Each name stands for a flat space through zero: a line, a plane or more. A row that begins with a name and a colon came from that space; any other row is followed by the name of the space it lies nearest, among the names in its block.
zn-gq: [-497  349  110  163 -451 -291  -12  349  739  377 -512  149 -779  210
  285  -55 -439 -206  345  -57  -36  340 -282 -359  220  693  338]
lh-rr: [ 445 -111 -111  -60  111  111   38 -390 -474 -393  637   46  448  285
   28  -26  467   21 -550  231 -361 -353  147  493 -624 -206  -52]
rl-cj: [ 140   38  -95  226   88  175 -140  -93 -114   41  133  182  -27  -33
  -77   50 -150 -376 -314   49 -194  -49  204   99 -237  197  -63]
rl-cj: [  71 -160  184  339    0  -19 -554 -102 -320  105   88  248 -229 -309
 -382   84 -228  -76  106  145  113  182    5  191  445  -64 -197]
lh-rr: [  68 -224  155 -119  328   20 -109   98 -197  -19  172 -101  119 -124
 -398 -147  -79   93  -55  -58  264  -91  -94  249   97 -281 -165]
lh-rr: [ 232 -412  -97 -123  138   50 -152 -121 -508 -347  388 -152  488 -164
 -257    5  339  353 -171    3  192 -304   12  439 -166 -482 -263]
lh-rr: [-146   68  195 -315 -100 -205  198  197  424  201 -154  -95 -209  103
    3   27 -216  273  384 -183  403  203 -195 -129  355 -109   37]
rl-cj: [  -8 -223 -196  203  332  221 -194   66 -414 -144 -156 -153  306 -427
 -518  -38 -177   59   53 -117    5  -26  142  169  121 -281 -421]
lh-rr: [   4  295  170 -287 -408 -281  364 -137  492  243  -28   70 -313  501
  447   16   44  231  242   90  -47  216 -147 -156  148    7  379]
rl-cj: [  41   80  -37 -296  363  162  414    3 -149 -296 -188 -288  549 -123
 -125    7  224  454  283  -91  102  -80  132  -90  198 -550 -276]
pr-bg: [ 130   20 -164 -327 -160 -168  412 -217  155   23   18 -284  169  335
  -75  210 -184  387  385 -255 -126  479   16    7  177 -406 -189]
pr-bg: [-223  289  262 -342 -241 -187  393  208  568  -30 -125   33 -236  333
  800 -104  473   41   30  105  150 -257 -288 -490 -267  408  575]
pr-bg: [-338  171   36   28 -112 -102   41  341  399  -75 -238   59 -229   68
  257  -86   73 -101   48  -27   85 -128 -191 -252 -177  503  201]
rl-cj: [ 174   45  -97   33   99  176  -13 -118    2  426   89   33   -8 -101
 -210  161 -462 -301 -176 -147   52  203  349  105  239 -140 -121]
zn-gq: [-285  463  -53   91   84   66  220  289  483   -5 -304  114 -151  136
  153   -4 -156 -334  -15  -72 -125   10   89 -296 -127  560   77]
rl-cj: [  93 -341   43  -98  281  169  -92   50 -429  -48   81 -209  277 -303
 -150 -227  172  119 -220   23  194 -376  -31  209  -92 -387  -44]
lh-rr: [-241   65  -90  353  154  130 -179  183   58  110 -433  109 -128 -360
 -149  -82 -177 -233  134  -13  -23   61   77 -323  208  246  -10]
pr-bg: [  77   50    8  320   72  111 -202 -123 -240 -174  161  248  -39   54
  158 -168  299 -371 -425  324 -416 -279   27   37 -449  364  199]
lh-rr: [-299  493  -23  -82  307   23  534  267  386 -491 -262  -17  186  405
  365 -348  536  -73  -85  136 -416 -336 -133 -393 -577  515  297]
zn-gq: [  40   16  223  -66 -138   31  -14   40  109  165   88  163 -272   50
  483 -127  195 -228 -322  186  109 -355 -104 -117 -325  260  419]
lh-rr: [ 428 -273 -317  181   10  111 -290 -409 -502   39  369  -19  265 -125
 -740  391 -568   74   10 -195 -124  437  382  636  249 -539 -703]
rl-cj: [ 214 -360 -355  536  385  372 -458 -160 -708 -200  133   58  317 -432
 -513  -61  -90 -409 -437   39 -383 -158  279  252 -386    0 -356]
pr-bg: [-180   79  282 -380 -212 -184  170  241  445  375 -159 -172 -317    8
  185  202 -332   98  356 -273  535  285 -149 -239  494  -40   59]
rl-cj: [ -12   36  247  -45 -226 -172  -71  -60   92  102    7   96 -274   62
  179   86   24   78  213   96  103  164 -154 -125  254   32  129]
pr-bg: [ -53  426  -67 -154 -142 -126  455  -77  446   39 -158    2  -51  445
  170   71  -87  131  261  -42 -259  301   53 -160   95   57   78]
rl-cj: [  86 -187  -20   86 -295    5 -268 -179 -159  463   52  -34 -173 -258
   78  258 -254 -176  -19  -71  129  265  155  -15  420 -142   34]
pr-bg: [  24  -31  154   33 -115 -125  -99  -73  -17   35   44   73 -202   89
   27  -28  -10   31   96  102  -55  112 -151    5   71   27   76]
lh-rr: [ 131   40 -302   -3   92   93  182 -113   12 -164  121  -47  271  153
  -97  127  -39  -89 -127 -143 -244   70  198   39 -320   26 -183]
rl-cj: [ 108 -277 -133  238  222  180 -389  -35 -423  155   92  -50  127 -406
 -595   74 -415 -146 -115 -130   97  114  224  356  283 -275 -397]
rl-cj: [-212   19    4  132   64   35  -71  237  245  252 -285   84 -241 -163
    8 -194 -150 -207  -16  -29  125  -71  -57 -240   33  257  209]
pr-bg: [-322  411 -162   66 -224   13  290  129  399  -18 -479    3  -56   42
  522   87  175  -75  189   -2 -187   32   93 -531   25  392  237]
zn-gq: [ -25 -224  -10  300  222  233 -355  124 -251  196 -112   98  -96 -436
 -181 -223 -136 -325 -288   67   89 -270   56   24  -76   85   50]
zn-gq: [-394  307  -95  180 -119  -85  170  220  418 -216 -409  124 -156  157
  513 -204  425 -153   58  148 -313 -164 -178 -576 -354  685  438]
zn-gq: [-484  399  337 -303  165 -170  461  478  529 -262 -303  -53  -75  352
  621 -592  747  133  -39  258   36 -574 -457 -418 -321  448  693]
lh-rr: [ 153   30 -432  292  -86   33  -26 -254  -62  -50   42   36   56  189
 -373  206 -456 -142   36 -154 -547  445  232  212 -160   58 -369]
zn-gq: [-271  267  234 -272  -29  -57  328  294  450  -39 -236    5  -99   85
  611 -139  441   32   38   77  261 -330 -183 -494 -109  304  451]
zn-gq: [  30 -105   57  325   78   68 -378  -30 -295 -177  170  216  -63 -127
  -13  -88  204 -305 -306  229 -167 -219  -34   71 -270  305   54]
zn-gq: [  52  -85  110 -122  -64   96 -100   25  -64  406  -19  -54  -55 -309
  -24  119 -244   46   -4  -81  453  -21  158  121  463 -337  -35]
lh-rr: [ 507   -1 -258   42  257  368  156 -465 -309  291  285   27  305   10
 -149  109 -227 -364 -453  -16 -355   77  539  151 -154 -338 -107]
pr-bg: [ 178 -258  -91 -179 -327 -168  -47 -254  -93  282   20 -209   16 -109
 -343  397 -474  502  551 -287  284  604   75  209  716 -691 -400]
pr-bg: [ 215  -54 -179   90  -72   -3  -56 -274 -324 -310  285  -37  227  171
 -163  200   12   56  -60   11 -371  149  108  331 -195 -107 -317]
zn-gq: [-415  182  343  -89 -335 -192    6  338  439  202 -357   92 -469  -41
  672 -184  313   31  137  181  338 -258 -332 -440  166  399  603]
rl-cj: [-211   11   33 -104 -189 -179   65  101  142  -99 -171 -115   -9   -4
  205   43  229  258  299  -28  126   63 -172 -223  193   16   97]
rl-cj: [ 119   72   51 -181  -80  -34  185 -150  143  355  -20  -58  -84   86
   -4  119 -273   70  172  -99   74  308  101  -56  363 -277   16]
zn-gq: [ -32  166 -157  -21  -64  -79  209  -96   87  -92  -99  -96  110  217
  -74   60  -60  181  223  -56 -269  260   50   23  112  -94 -115]
zn-gq: [-153  373  163 -168  -37 -125  353   68  315 -254  -17   56  -17  416
  549 -155  543   -6  -63  215 -219 -211 -171 -292 -303  367  410]
pr-bg: [ -47  -46  -54  227  327  291 -129  141 -279 -218  -42   65  178 -252
   87 -273  326 -322 -465  181 -138 -556   66  -36 -491  253  117]
lh-rr: [  -1 -289 -143 -161  -15   65  -98  104 -177    2 -169 -261  300 -528
 -447  350 -320  543  480 -369  650  159  157  179  614 -659 -600]
pr-bg: [-287  274 -104 -114  317   74  422  286  312 -142 -394 -194  196   57
   44 -179   88   -3  138 -139  -94  -45   -3 -379  -67  148   50]
pr-bg: [ 351 -174 -359  319  140  218 -216 -425 -625  -58  190  -43  351 -146
 -585  181 -319  -39  -94  -27 -455  284  394  467  101 -434 -528]
pr-bg: [ 166  -14   75  -66  112   24   61 -173 -332 -530  291   22  337  142
  184  -55  641  160 -180  262 -209 -332  -57   98 -389  -63   17]
zn-gq: [  16  101   51   46 -109   42    0  -19   17   12   41  123 -108   91
  289  -86  153 -131 -235  174 -110 -238   -1   28 -250  190  221]
lh-rr: [-112   73   22  -89  -10  -82  124   96   86 -211  -40  -67   59  137
  108  -73  199  138   61   22  -42  -90 -132  -28 -127   78   47]
lh-rr: [-171  430  -68   16  109  109  355   42  302 -104 -231  105  133  108
  532  -82  503 -232 -123  157 -238 -207  147 -570 -181  391  400]
rl-cj: [ 102 -217 -216  365  -90   22 -403 -217 -430 -170  151   75  109 -171
 -256  142    2  -59  -58   66 -256  120  109  232    1  -18 -247]
zn-gq: [ -26  385  -14 -142  385  180  484   54  134 -229  -68  -38  300  256
  225 -235  356 -124 -242  116 -305 -300  116 -186 -367  129  183]
[  62  114 -182 -174  -25  114  312  -43  181  123  -52  -73  173   46
  207   86   26    5  -82 -114   40  -62  215 -129  -85  -93   74] => zn-gq
[-252  416  134   17   11 -110  260  106  338 -222 -247   79 -120  266
  370  -55  296 -107  189  131 -286   77 -140 -493  -63  464  246] => zn-gq
[ 221 -299 -286  140 -227  104 -287 -223 -274  189  120    2  101 -328
 -233  361 -317   41    7 -173  164  181  294  240  207 -314 -332] => zn-gq
[ -22  165  -65  176  100   19    4  -25    6  -46   18   74  -45  199
 -115 -125  -97 -213 -148   80 -382   53   33  116 -163  211    7] => zn-gq
[-115  391  377 -309 -135 -129  362   59  502  329 -200   68 -321  218
  499  -18   70   39  230   93  199   94  -96 -431  363   71  425] => pr-bg
[-103  -82 -370  531   41   58 -369  -25 -192  -76 -141   44    2 -211
 -491  155 -400 -299   83 -145 -377  393  165   42   81  248 -385] => lh-rr
[  46 -347   45   60  157  124 -352  184 -126  423  -43  -54 -181 -457
 -595   39 -741  -92   36 -283  503  127   57  279  357 -273 -348] => zn-gq
[  78  197   96 -352 -147  -81  358  -47  285  125  122  -75  -36  343
  283   93  -18   80  -14  -62   58   50    8   10  -33  -66  129] => rl-cj
[ -69 -212   86   55 -296 -224 -203  -45  -48   26 -186    1 -215 -127
  -86   20  -48  423  492   34  150  222 -252  -26  374 -217  -43] => pr-bg
[ -62   45 -115  174  321  239   44  100 -170 -375 -156   53  272 -163
   79 -219  400 -111 -210  152 -200 -437   55 -174 -448  189   41] => zn-gq
[-172  113  101   81  149   20   25  233  146 -196  -69  132 -107  108
  218 -332  301 -201 -251  180 -113 -402 -198 -140 -490  458  300] => pr-bg
